Below is a small trained network, with its code and all its weights. Each question gives an input and a class and asks what happens when units are switched off, that is, made to give their printed mean instead of their output.

import numpy as np


def w(rows, s, z=0):
    codes = np.array(rows[::2]) - 128.0
    scale = np.full(codes.shape[1], s)
    scale[-1] = z or s
    return codes * scale


def f(y):
    return y / 2 * (1 + np.tanh(0.7978845608 * (y + 0.044715 * y**3)))


def log_softmax(a):
    a = a - a.max(-1, keepdims=True)
    return a - np.log(np.exp(a).sum(-1, keepdims=True))


def net(x, mask):
    res = np.array(x, float).reshape(1, 6) / 4 @ E
    y = f(res @ A[0][:, :-1].T + A[0][:, -1])
    res = res + np.where(mask, y, B[0][:, -1]) @ B[0][:, :-1]
    return log_softmax(res[-1] @ U[:, :-1].T + U[:, -1])


A, B = {}, {}
E = w([
[64,36,108,78,244,95,104,75],'x0',
[165,177,164,141,97,76,109,112],'x1',
[86,124,58,168,197,177,74,180],'x2',
[166,232,208,152,107,120,2,219],'x3',
[167,102,118,87,102,142,112,134],'x4',
[195,178,101,162,44,204,140,169],'x5',
],0.0069)
A[0] = w([
[103,116,86,163,145,125,100,168,229],'neuron 0',
[122,89,117,144,114,141,160,77,38],'neuron 1',
[113,131,167,159,92,104,94,219,100],'neuron 2',
[146,126,125,69,111,125,105,151,3],'neuron 3',
[100,105,118,114,177,85,112,45,218],'neuron 4',
[11,91,104,76,142,114,91,88,186],'neuron 5',
],0.011,0.0027)
B[0] = w([
[214,128,205,39,106,121,253,205,185],'neuron 0',
[202,173,72,204,173,54,191,154,165],'neuron 1',
[170,79,101,122,161,82,19,212,210],'neuron 2',
[99,111,163,210,189,88,233,108,128],'neuron 3',
[161,112,61,89,98,195,160,205,238],'neuron 4',
[161,173,107,79,77,122,85,147,254],'neuron 5',
],0.0075,0.0082)
U = w([
[111,199,48,82,67,136,93,165,253],'0',
[178,63,98,122,135,115,146,189,253],'1',
[206,44,23,181,188,69,114,181,171],'2',
[68,92,34,102,3,115,71,199,165],'3',
[123,199,53,93,88,187,90,147,156],'4',
[203,122,216,53,170,140,222,177,87],'5',
[32,101,156,146,124,162,126,134,3],'6',
[115,106,76,197,177,143,83,84,3],'7',
],0.0066,0.0027)

Each question gives the input, the list of numbers given to net, and the class t.
The units are the neurons (one row each of A and B). Each row of codes is followed by its name. A weight is (code - 128) times the scale printed after its matrix; where a second scale follows, it is the last column's (A, B and U).
mask holds one flag per neuron, in row order. A switched-off neuron (its flag False) gives its mean, the last column of its row in B, instead of its output. The means were averaged over made-up inputs and are rounded, as every weight is.
A unit's drop is (log p(t) with every unit on - log p(t) with that unit switched off) / (log p(t) with every unit on - log p(t) with every unit switched off).
The circuit of an input: a set's keep is (log p(t) with only the set's units on - log p(t) with every unit switched off) / (log p(t) with every unit on - log p(t) with every unit switched off). Starting from all 6 units, units are removed one at a time, each time the one whose removal leaves the highest keep (on an exact tie, the one counted first), for as long as the keep stays at least 0.8.
units of the circuit, in order: the units of the circuit, biggest drop first
most important unit: the unit with the biggest drop
top k neurons: the k neurons with the biggest drops, biggest first
drop when u is switched off: that unit's drop, to one decimal
input [4,1,8,-5,6,5], class 5: units of the circuit, in order -> [neuron 0]
input [-4,3,-7,-8,-7,1], class 2: top 3 neurons -> [neuron 1; neuron 0; neuron 5]
input [5,7,3,-1,-2,-3], class 0: units of the circuit, in order -> [neuron 5; neuron 2]
input [-8,-6,7,4,8,5], class 1: units of the circuit, in order -> [neuron 0; neuron 2; neuron 5]
input [-1,-6,-5,8,-4,-4], class 2: top 2 neurons -> [neuron 2; neuron 5]
input [-4,-3,-8,8,6,6], class 2: units of the circuit, in order -> [neuron 2; neuron 3]
input [-5,-2,5,8,-2,-7], class 2: top 3 neurons -> [neuron 2; neuron 5; neuron 4]
input [-4,-3,2,6,-4,3], class 2: top 3 neurons -> [neuron 2; neuron 5; neuron 4]
input [-3,3,8,3,4,0], class 5: top 2 neurons -> [neuron 0; neuron 5]
input [8,7,5,-5,2,-3], class 3: top 2 neurons -> [neuron 5; neuron 4]
input [-5,-4,6,6,0,5], class 2: top 2 neurons -> [neuron 2; neuron 5]
input [7,-2,6,-4,0,-2], class 3: top 2 neurons -> [neuron 5; neuron 4]
input [-2,0,7,-3,-1,2], class 5: top 2 neurons -> [neuron 0; neuron 2]
input [8,4,0,-7,0,-4], class 3: most important unit -> neuron 5
input [7,8,6,-3,0,1], class 0: drop when neuron 2 is switched off -> 0.2
input [6,0,8,1,7,7], class 5: drop when neuron 2 is switched off -> 0.1
input [2,4,8,-6,0,1], class 5: drop when neuron 2 is switched off -> 0.3
input [-5,2,4,6,2,-4], class 2: drop when neuron 2 is switched off -> 0.8
